154	165	49	45	155	170	166	54	81 : j_114
75	161	178	182	58	71	57	172	160 : j_660
57	44	157	141	87	47	87	58	114 : j_267
75	79	178	182	58	71	92	68	48 : j_542
gone j_660: 160	161	172	57	75	71	178	58 | 182
gone j_267: 47	58	114	141	87	44	87	157 | 57
gone j_542: 182	92	79	75	58	71	178	48 | 68
gone j_660: 75	161	172	58	178	57	182	71 | 160

102	131	110	110	110	122	102	117	173	94	115	92	107	109	128	98	82	58	72	91	74	90	133	103	114	80	117	68	138	86	103	86 -> j_170
89	82	120	102	94	80	66	73	54	81	123	84	136	41	66	110	67	148	146	83	109	135	55	127	72	137	74	111	47	107	122	126 -> j_114
109	147	124	122	95	90	82	133	152	85	112	101	101	116	94	92	65	90	111	114	68	105	154	95	136	84	153	92	127	76	93	94 -> j_954
100	141	121	101	99	115	105	119	185	95	98	96	107	136	135	100	89	49	73	105	75	84	151	81	139	77	110	80	137	79	93	70 -> j_624
109	147	124	122	95	86	82	79	152	85	112	101	101	116	94	92	65	90	111	114	68	105	154	95	136	84	71	92	127	108	93	94 -> j_252
104	107	101	123	135	110	100	121	121	130	100	100	84	67	110	104	62	94	89	90	80	91	106	122	100	75	102	61	115	83	131	117 -> j_137
105	122	100	120	131	123	102	122	150	110	103	99	84	95	119	103	69	66	78	87	72	88	122	111	132	72	110	59	133	83	117	103 -> j_267
109	154	112	125	107	82	103	137	151	110	90	107	76	136	93	94	58	64	114	120	68	90	175	86	142	81	74	74	136	83	107	96 -> j_152
60	127	118	102	66	134	100	101	108	42	121	99	126	155	78	116	145	86	116	91	113	115	106	88	108	100	94	100	89	107	47	109 -> j_542
84	103	79	110	103	110	66	114	98	70	109	87	148	57	88	130	64	116	127	87	89	127	56	135	66	110	103	82	88	75	110	87 -> j_423
gone j_954: 136	92	105	82	109	94	154	93	92	153	95	101	95	122	127	90	76	133	84	124	65	90	116	114	147	94	85	111	101	112	68 | 152
gone j_267: 103	102	72	122	120	110	72	103	99	123	122	117	103	66	83	133	88	111	122	78	87	59	84	132	100	69	119	105	110	150	95 | 131
gone j_152: 76	151	93	114	74	137	68	82	103	120	136	81	90	74	175	142	64	58	154	136	125	107	86	109	107	107	112	96	94	110	90 | 83

104	80	74	58	73	74	55	68	65	85	64	60	64	74	89	108	121	125	119	133	135	134	134	124	126	120	127	118	101	89	85	91	86	74	68	76	67	69	55	58	62	87	90	72	85	81	87	97	110	131  j_252
104	74	52	55	73	100	125	140	128	110	73	55	55	74	89	108	121	126	119	111	107	108	119	123	118	111	89	184	45	132	75	102	131	183	186	168	116	90	55	58	64	87	95	97	92	80	75	71	84	114  j_152
104	74	53	55	43	85	92	116	128	139	147	120	120	93	89	79	75	46	86	86	99	108	119	134	118	123	109	95	96	90	96	102	130	147	130	120	116	90	55	39	17	55	51	66	85	105	126	158	177	147  j_137
104	74	52	55	73	100	139	139	128	103	73	42	60	74	89	108	123	126	119	111	107	108	119	136	118	106	82	34	72	64	85	108	137	161	148	138	109	79	55	58	67	92	101	97	85	80	75	84	110	131  j_660
gone j_660: 119	73	74	109	58	128	82	108	55	80	131	101	138	106	92	85	100	126	108	139	60	111	107	139	110	72	84	34	79	42	73	52	74	161	148	108	97	103	119	75	118	89	104	85	137	55	64	123	136 | 67
gone j_152: 87	111	118	121	119	97	75	104	55	55	110	168	75	74	140	102	64	92	80	55	108	71	114	52	125	107	90	186	111	128	89	58	73	184	100	126	73	74	131	108	116	119	45	123	84	55	95	89	132 | 183
gone j_252: 74	104	85	55	118	64	74	72	135	97	58	86	87	68	76	55	91	87	134	85	64	90	68	74	125	134	119	80	101	85	69	124	65	131	127	121	89	73	81	62	126	108	110	120	89	74	58	60	67 | 133
gone j_252: 97	85	86	134	74	64	121	104	74	74	118	108	72	69	67	64	76	68	58	120	87	89	90	133	127	126	68	85	81	131	55	65	134	91	125	135	124	55	119	58	62	89	60	101	80	74	87	85	110 | 73
gone j_152: 52	71	89	107	111	123	58	125	108	64	89	75	168	183	140	97	74	119	114	119	111	186	73	55	74	55	75	45	104	126	110	116	102	87	108	73	95	90	92	184	121	128	55	132	80	84	55	100	118 | 131
gone j_152: 95	73	71	80	55	87	74	121	64	97	84	55	102	104	75	45	183	125	108	132	116	90	126	89	118	74	73	52	110	119	55	119	108	168	111	123	107	140	100	186	92	128	111	131	89	55	114	58	75 | 184
gone j_660: 89	67	128	161	118	64	58	109	42	72	126	73	79	101	148	108	55	123	108	106	55	119	60	97	107	104	138	111	108	139	82	84	75	85	103	74	92	74	85	34	131	136	139	80	52	119	100	110	73 | 137

67	133	112	149	164	70	43	132	51 : j_114
67	84	112	149	66	70	43	132	51 : j_267
180	38	56	58	164	39	60	129	93 : j_423
gone j_114: 51	133	164	132	43	149	112	70 | 67
gone j_267: 132	43	67	149	66	84	112	70 | 51
gone j_114: 43	112	67	133	149	51	70	164 | 132

131	124	138	141	191 : j_170
154	155	120	124	144 : j_114
133	132	130	149	153 : j_152
147	132	134	135	146 : j_423
160	140	121	136	139 : j_954
152	133	166	135	178 : j_660
166	165	142	136	135 : j_542
141	130	135	147	141 : j_267
177	146	145	144	128 : j_252
151	128	155	136	139 : j_624
135	138	137	129	143 : j_137
gone j_542: 166	165	136	142 | 135
gone j_542: 136	142	166	135 | 165
gone j_152: 153	149	132	130 | 133
gone j_114: 120	124	144	155 | 154
gone j_137: 143	135	137	129 | 138

127	40	114	97	26	143	112	30	118	56	74	77	42	37	117	67	80	31	50	111	39	80	73  j_152
117	98	111	108	60	63	63	77	83	46	123	137	62	45	84	110	111	122	49	103	86	124	61  j_348
91	166	100	71	94	88	102	135	90	87	137	116	108	85	94	93	158	121	121	123	129	136	136  j_954
150	20	119	168	91	119	96	57	158	99	90	126	87	91	97	134	52	103	56	83	85	85	49  j_542
89	138	101	103	138	88	92	136	94	134	151	127	130	140	81	129	123	150	130	98	136	149	115  j_624
52	68	56	78	137	119	117	107	50	158	57	39	129	161	84	74	54	64	139	60	101	61	113  j_170
gone j_348: 84	60	63	49	110	63	103	137	62	86	46	45	124	61	98	108	111	122	117	111	83	77 | 123
gone j_348: 60	86	111	122	110	108	45	103	49	61	98	123	83	77	46	111	117	124	137	63	63	62 | 84

158	23	44	15	75	167	14	117	45	59  j_170
52	67	52	112	129	48	160	85	56	115  j_152
145	65	123	154	176	42	163	98	172	78  j_624
72	159	92	117	114	158	12	187	56	147  j_542
63	17	18	67	17	125	183	97	15	121  j_954
73	63	149	91	153	12	60	145	45	163  j_137
gone j_170: 117	23	158	44	59	45	75	167	14 | 15
gone j_542: 114	159	92	147	187	72	12	56	117 | 158
gone j_954: 15	121	97	17	183	125	63	17	67 | 18

146	97	65	86	62	65	93	96	136	145	86 -> j_542
122	102	162	99	44	142	113	110	153	169	78 -> j_137
154	97	55	85	45	70	96	106	134	141	95 -> j_170
62	77	40	93	144	73	70	121	32	55	139 -> j_423
131	117	16	121	117	65	103	52	82	65	63 -> j_348
158	118	60	63	102	56	112	98	64	98	113 -> j_152
53	27	69	135	73	122	119	143	51	142	79 -> j_252
137	129	159	81	95	127	132	101	145	150	89 -> j_624
158	118	60	63	102	56	112	104	124	127	112 -> j_114
140	149	113	47	106	71	108	130	134	85	176 -> j_660
53	27	69	135	91	122	119	143	51	142	79 -> j_954
gone j_152: 98	113	56	63	102	60	64	118	98	158 | 112
gone j_152: 98	56	64	60	98	158	112	113	118	102 | 63

81	91	76	143	22	114	110	76	81	107	146	130	99	139	77	70	129	77	105	91	118	91	129	100	68	90	98	120	80	67	71	147	83	129	79  j_170
51	73	84	165	15	100	63	68	62	83	153	146	91	122	47	72	142	74	110	79	111	120	126	50	82	85	111	116	46	58	69	161	97	112	75  j_152
51	73	84	165	15	100	111	68	62	83	153	146	91	122	47	72	142	75	110	79	110	119	126	51	82	85	112	115	46	58	69	160	97	111	75  j_137
81	91	76	143	22	114	111	76	81	107	146	130	99	139	77	70	129	77	105	91	118	91	129	100	92	90	98	120	104	67	71	147	83	129	79  j_423
gone j_170: 107	143	81	77	91	129	147	79	114	129	98	22	99	91	76	81	100	139	77	68	130	146	91	90	129	76	110	120	105	70	80	118	83	71 | 67
gone j_423: 120	129	77	90	118	139	92	79	22	129	147	143	99	70	91	114	111	98	83	77	100	130	107	104	71	146	91	81	76	81	67	91	76	129 | 105
gone j_423: 76	107	129	147	143	104	77	130	90	83	76	91	67	98	77	99	139	81	118	79	146	100	129	91	129	111	105	70	71	92	22	81	91	120 | 114
gone j_152: 111	100	62	85	50	116	153	73	75	110	58	46	82	161	83	165	97	122	51	84	111	79	69	74	146	112	142	126	63	47	72	91	15	120 | 68
gone j_152: 50	73	68	161	83	51	69	15	126	146	82	142	74	47	120	153	79	75	91	85	165	100	111	122	46	63	110	111	72	58	112	116	84	97 | 62
gone j_170: 68	129	22	91	143	83	90	118	70	77	139	120	71	129	79	91	100	110	67	80	130	76	91	107	81	129	99	98	77	81	76	146	105	147 | 114

77	101	110	113	98	112	95	110	111	110	96	113	95	92	119	88	59	90	90	110	103	91	117	101	101	117	115	93	108	81	123	114	120	86	85	119	124	120	89	129	93	103	121	125	63	92	105	132	115	87	119	97	97	82	73	100	110	140	109	88 -> j_954
91	96	103	106	87	95	95	95	109	108	95	124	98	104	99	84	96	104	88	104	93	98	104	100	111	96	109	119	107	91	98	99	116	88	94	115	129	105	109	117	102	107	101	103	91	94	92	124	104	80	93	89	102	95	97	99	98	104	106	86 -> j_114
101	87	93	99	78	96	112	99	107	104	94	118	92	121	103	85	102	92	76	108	95	101	109	104	118	91	102	122	97	81	99	107	107	93	95	103	113	108	108	126	115	115	102	121	98	79	93	121	103	90	103	93	97	98	89	113	104	106	124	76 -> j_660
95	98	103	101	91	97	105	95	105	110	95	129	95	102	103	81	91	103	86	111	94	107	100	102	113	101	114	113	103	90	94	102	114	88	105	110	123	108	101	125	107	106	106	100	98	85	96	130	107	84	97	96	103	98	98	102	97	107	109	90 -> j_267
75	100	96	106	89	96	103	103	104	102	88	131	95	100	95	75	110	99	88	109	98	101	101	105	111	104	111	107	96	83	112	105	109	87	97	115	121	110	93	127	106	103	107	111	101	95	103	127	105	83	106	91	105	91	80	100	93	111	101	96 -> j_624
90	92	101	108	91	99	97	101	101	106	85	131	91	96	98	76	93	101	81	110	94	100	104	111	109	94	108	113	103	84	99	116	106	89	100	122	124	108	108	126	105	109	105	106	91	87	96	133	110	86	89	89	99	88	90	93	98	98	104	93 -> j_152
88	85	105	107	86	104	102	111	101	108	81	133	84	94	96	72	91	102	83	119	93	88	105	112	111	100	111	105	107	84	100	121	100	88	103	124	121	107	116	129	104	118	103	101	87	82	96	138	109	90	89	95	96	85	85	94	107	91	102	102 -> j_170
67	98	128	116	106	127	88	120	117	113	99	101	97	85	131	92	35	82	96	116	115	83	125	99	90	133	120	77	112	74	136	113	128	81	74	121	122	134	76	134	81	103	132	139	34	95	109	130	127	94	139	102	97	73	61	99	120	164	112	85 -> j_348
100	107	99	104	80	100	106	96	103	114	97	126	83	106	104	82	92	100	85	112	96	100	101	112	107	99	114	115	97	92	100	101	108	87	96	117	122	106	99	119	108	110	107	102	102	88	100	129	110	90	94	92	96	99	93	91	100	110	108	93 -> j_542
91	92	101	109	90	100	97	102	102	106	85	131	91	97	97	78	94	101	81	109	94	100	103	111	108	94	108	113	103	84	98	116	107	90	100	122	125	108	108	124	105	108	106	107	90	88	97	131	111	84	89	89	99	88	89	92	98	98	104	92 -> j_423
99	100	108	100	88	99	93	102	105	103	87	126	93	96	98	87	89	103	94	110	78	101	104	112	114	98	108	121	105	94	100	115	110	90	97	110	136	107	100	118	109	96	107	99	88	86	94	125	105	77	93	90	97	85	102	95	92	110	94	90 -> j_252
which: 100	107	99	104	80	100	106	96	103	114	97	126	83	106	104	82	92	100	85	112	96	100	101	112	107	99	114	115	97	92	100	101	108	87	96	117	122	106	99	119	108	110	107	102	102	88	100	129	110	90	94	92	96	99	93	91	100	110	108	93 | j_542
which: 91	92	101	109	90	100	97	102	102	106	85	131	91	97	97	78	94	101	81	109	94	100	103	111	108	94	108	113	103	84	98	116	107	90	100	122	125	108	108	124	105	108	106	107	90	88	97	131	111	84	89	89	99	88	89	92	98	98	104	92 | j_423

144	84	85	125	109	142	123	73	134	85  j_170
156	28	95	93	126	95	94	152	126	106  j_114
37	115	101	57	57	135	175	43	80	138  j_137
101	38	93	142	86	48	113	37	139	48  j_954
80	186	24	26	38	140	143	173	126	169  j_660
75	88	72	118	71	69	135	49	80	87  j_152
131	164	140	95	69	43	56	65	139	60  j_348
43	138	124	51	92	162	155	88	69	146  j_423
93	154	96	32	47	45	43	183	39	155  j_542
113	78	78	93	70	138	132	128	66	97  j_267
84	136	55	88	132	162	144	149	99	165  j_252
98	139	66	29	28	103	149	163	41	141  j_624
gone j_152: 135	75	88	72	49	80	69	71	118 | 87
gone j_542: 32	39	43	183	47	93	154	45	96 | 155
gone j_137: 80	57	101	43	175	138	37	115	57 | 135

136	23	137	69	57	138	99	146	24	77 : j_152
153	23	137	69	57	138	99	146	133	130 : j_660
132	79	77	92	135	86	156	75	162	62 : j_624
gone j_152: 99	24	23	146	57	137	136	77	69 | 138
gone j_660: 23	153	69	137	99	146	130	138	57 | 133
gone j_152: 136	77	69	24	99	57	138	146	137 | 23
gone j_152: 57	99	24	69	136	138	77	23	146 | 137
gone j_660: 133	153	130	23	99	69	146	137	138 | 57
gone j_660: 138	99	57	23	130	146	69	137	133 | 153

51	57	56	149	120	146	87	98	105	133	58	100	70 : j_660
144	152	45	44	43	145	104	91	116	143	143	61	115 : j_252
145	150	59	40	46	163	39	137	159	108	134	68	73 : j_423
145	150	59	40	46	163	39	137	155	105	141	105	79 : j_114
137	95	83	92	38	128	38	153	142	122	141	132	154 : j_954
49	44	136	114	105	64	80	154	66	54	58	116	137 : j_348
45	64	122	135	63	149	34	154	143	76	134	146	101 : j_542
112	120	48	156	158	51	133	39	115	102	52	49	43 : j_624
144	152	115	114	43	149	104	91	116	143	143	61	115 : j_152
gone j_152: 91	143	61	116	115	104	43	115	149	143	152	144 | 114
gone j_624: 158	120	133	51	156	112	39	49	102	48	115	43 | 52
gone j_624: 43	51	133	112	39	158	115	156	49	102	120	48 | 52
gone j_423: 73	108	159	59	150	68	137	145	46	163	39	134 | 40
gone j_252: 43	143	104	152	91	145	143	45	44	115	116	61 | 144
gone j_660: 120	146	149	70	87	58	51	133	105	56	100	98 | 57

84	69	88	88	97	106	86	81	114 : j_267
97	106	103	92	111	80	91	90	91 : j_660
25	87	43	108	97	144	117	103	53 : j_954
87	77	104	92	107	121	98	90	86 : j_542
25	87	43	108	97	105	99	65	128 : j_152
103	106	103	102	111	105	110	90	91 : j_170
gone j_170: 103	106	102	105	110	90	103	91 | 111
gone j_152: 97	65	25	128	108	105	99	43 | 87
gone j_170: 103	102	105	103	90	111	110	91 | 106

132	76	116	125	119	25	76 = j_954
129	33	69	128	72	73	159 = j_660
129	33	69	108	94	38	99 = j_137
gone j_137: 129	69	94	33	108	38 | 99
gone j_660: 73	33	72	128	69	159 | 129
gone j_660: 33	128	159	72	129	69 | 73
gone j_660: 73	72	69	128	159	129 | 33

131	94	64	155	48	152	164	121	139	140	69	48	145	134	135	87  j_170
110	116	110	101	106	115	108	107	102	111	116	101	104	116	113	124  j_114
137	120	80	116	75	134	151	115	102	139	115	61	118	140	145	134  j_348
105	127	110	71	127	88	98	95	72	107	141	116	80	112	119	130  j_252
112	105	98	98	78	81	120	110	87	111	101	74	97	121	127	129  j_423
67	114	30	146	66	161	136	63	140	152	57	55	111	131	109	54  j_152
134	107	107	118	85	104	138	129	107	120	106	81	121	127	136	131  j_660
83	60	81	105	67	83	87	93	102	75	53	78	100	74	75	57  j_624
134	107	107	118	85	137	138	129	107	120	144	120	63	112	112	128  j_267
92	123	66	92	85	126	116	97	89	127	111	75	89	123	119	106  j_542
96	123	66	92	85	126	116	78	89	127	111	75	89	123	119	106  j_954
112	105	98	99	78	81	120	110	87	90	101	89	97	121	100	91  j_137
gone j_152: 114	57	131	136	54	63	161	140	109	111	30	66	55	152	146 | 67
gone j_137: 97	120	121	81	99	90	105	91	78	87	98	112	101	89	110 | 100
gone j_348: 102	61	139	116	118	140	145	134	115	134	80	115	137	151	75 | 120
gone j_267: 137	107	118	134	120	128	107	63	112	107	85	112	144	129	120 | 138
gone j_137: 87	110	112	90	99	100	120	78	89	98	121	81	97	105	101 | 91
gone j_252: 71	127	88	80	116	112	72	127	95	105	107	130	119	141	98 | 110
gone j_137: 112	100	105	97	91	99	87	110	81	98	120	101	89	78	121 | 90

80	145	101	75	89	106	105 : j_542
136	181	130	95	73	38	16 : j_660
99	180	146	41	153	147	29 : j_624
63	61	128	62	122	83	44 : j_137
gone j_137: 128	44	61	122	83	62 | 63
gone j_624: 99	180	153	29	41	146 | 147
gone j_137: 61	63	44	122	83	128 | 62

81	96	90	163	107	117 -> j_423
98	84	91	66	54	56 -> j_542
81	96	90	160	113	116 -> j_954
96	89	95	63	66	72 -> j_252
176	125	183	76	124	131 -> j_267
94	155	80	114	82	89 -> j_152
gone j_252: 63	96	95	66	72 | 89
gone j_152: 114	155	94	89	80 | 82
gone j_267: 125	183	131	76	176 | 124

72	107	81	67 : j_114
165	151	124	152 : j_267
151	20	94	149 : j_660
30	31	163	32 : j_954
117	71	169	125 : j_423
52	73	77	74 : j_137
76	88	142	107 : j_348
122	64	34	114 : j_152
40	159	120	56 : j_252
gone j_252: 120	40	56 | 159
gone j_954: 32	30	163 | 31
gone j_348: 107	142	88 | 76
gone j_137: 73	52	77 | 74

29	76	133	43	33	58	20	84	103	173	65	172	122	19	37	142	33	124	129	14 -> j_542
46	89	121	51	52	52	50	124	100	140	56	132	111	49	82	99	51	90	123	52 -> j_252
22	90	131	24	25	39	20	98	113	174	46	167	132	26	37	116	37	98	137	19 -> j_954
73	152	133	34	65	26	90	121	157	114	24	87	145	111	87	39	91	37	149	97 -> j_348
40	106	123	92	40	44	39	110	107	43	50	153	138	53	48	93	63	79	133	44 -> j_660
119	132	119	104	114	100	134	134	125	91	97	84	107	136	133	82	112	84	120	135 -> j_137
gone j_954: 37	137	19	22	116	167	131	90	39	24	98	98	37	174	25	26	20	46	113 | 132
gone j_252: 52	82	51	50	52	52	100	99	56	140	49	132	90	123	121	89	111	51	124 | 46
gone j_660: 44	63	39	153	110	92	50	48	44	40	107	106	133	43	123	40	138	53	79 | 93
gone j_660: 40	48	44	133	79	107	53	50	44	153	138	93	110	123	63	92	40	43	39 | 106
gone j_954: 37	39	24	26	19	25	98	132	137	98	90	113	131	116	37	22	46	174	167 | 20
gone j_137: 119	134	82	84	136	120	107	97	134	91	119	132	135	112	125	133	114	100	84 | 104
gone j_954: 132	90	167	113	25	19	22	137	46	37	39	116	20	98	131	24	174	98	37 | 26

12	56	120	104	90	26	139	83 = j_137
132	160	85	52	97	55	32	77 = j_423
128	123	122	114	70	144	118	117 = j_954
143	96	108	142	99	109	91	83 = j_252
70	71	143	94	35	47	78	71 = j_152
101	95	99	160	114	156	105	96 = j_114
126	139	89	45	95	59	59	91 = j_542
128	65	122	114	70	144	118	117 = j_170
95	88	91	12	92	41	130	122 = j_660
gone j_114: 99	105	160	101	156	96	114 | 95
gone j_660: 95	88	12	122	130	91	41 | 92
gone j_954: 118	114	123	128	144	117	122 | 70
gone j_660: 95	12	41	122	88	91	130 | 92
gone j_252: 83	99	143	96	91	108	109 | 142

114	89	49	32	155	95 : j_152
75	84	99	85	56	100 : j_267
76	159	31	139	161	53 : j_423
19	99	82	142	173	178 : j_954
100	155	63	61	71	92 : j_660
123	169	19	142	51	130 : j_252
144	156	18	34	91	61 : j_624
17	122	148	66	155	112 : j_114
181	41	44	167	164	100 : j_170
162	39	174	154	50	57 : j_348
21	29	57	125	27	109 : j_137
gone j_954: 142	82	178	173	19 | 99
gone j_954: 19	99	82	173	142 | 178
gone j_624: 91	34	144	156	61 | 18

80	117	99	82	77	104	115	86	87	112 -> j_170
100	76	119	123	117	77	84	64	107	76 -> j_954
113	100	89	102	115	99	90	120	110	107 -> j_542
89	50	127	146	112	93	102	25	114	55 -> j_152
98	99	115	117	106	66	66	87	105	77 -> j_137
99	61	102	125	105	111	121	63	114	80 -> j_348
gone j_170: 115	112	99	86	104	117	80	77	82 | 87
gone j_137: 117	98	105	87	66	66	115	77	106 | 99

90	79	112	145	134	98 : j_137
93	96	141	111	81	102 : j_348
93	94	71	91	112	104 : j_152
113	106	117	118	148	94 : j_170
86	88	144	92	106	106 : j_114
88	105	127	79	130	126 : j_423
104	118	85	111	109	110 : j_267
98	97	42	85	102	91 : j_660
90	96	53	115	96	109 : j_252
86	103	180	102	56	99 : j_624
101	86	139	76	135	94 : j_542
100	104	86	95	85	93 : j_954
gone j_137: 134	145	79	112	90 | 98
gone j_152: 71	91	104	94	112 | 93
gone j_954: 95	100	104	93	86 | 85

86	147	99	135	65	126	86	129	137 -> j_152
86	147	101	135	65	126	86	129	137 -> j_348
103	115	96	137	72	103	98	111	99 -> j_660
86	83	100	53	87	134	146	74	122 -> j_114
77	83	85	53	87	134	146	74	122 -> j_170
105	37	86	58	71	100	140	49	83 -> j_954
95	86	102	46	85	135	140	84	129 -> j_624
gone j_114: 83	87	134	122	146	100	74	53 | 86
gone j_114: 146	53	122	134	100	83	74	86 | 87
gone j_660: 103	72	137	111	96	98	103	115 | 99

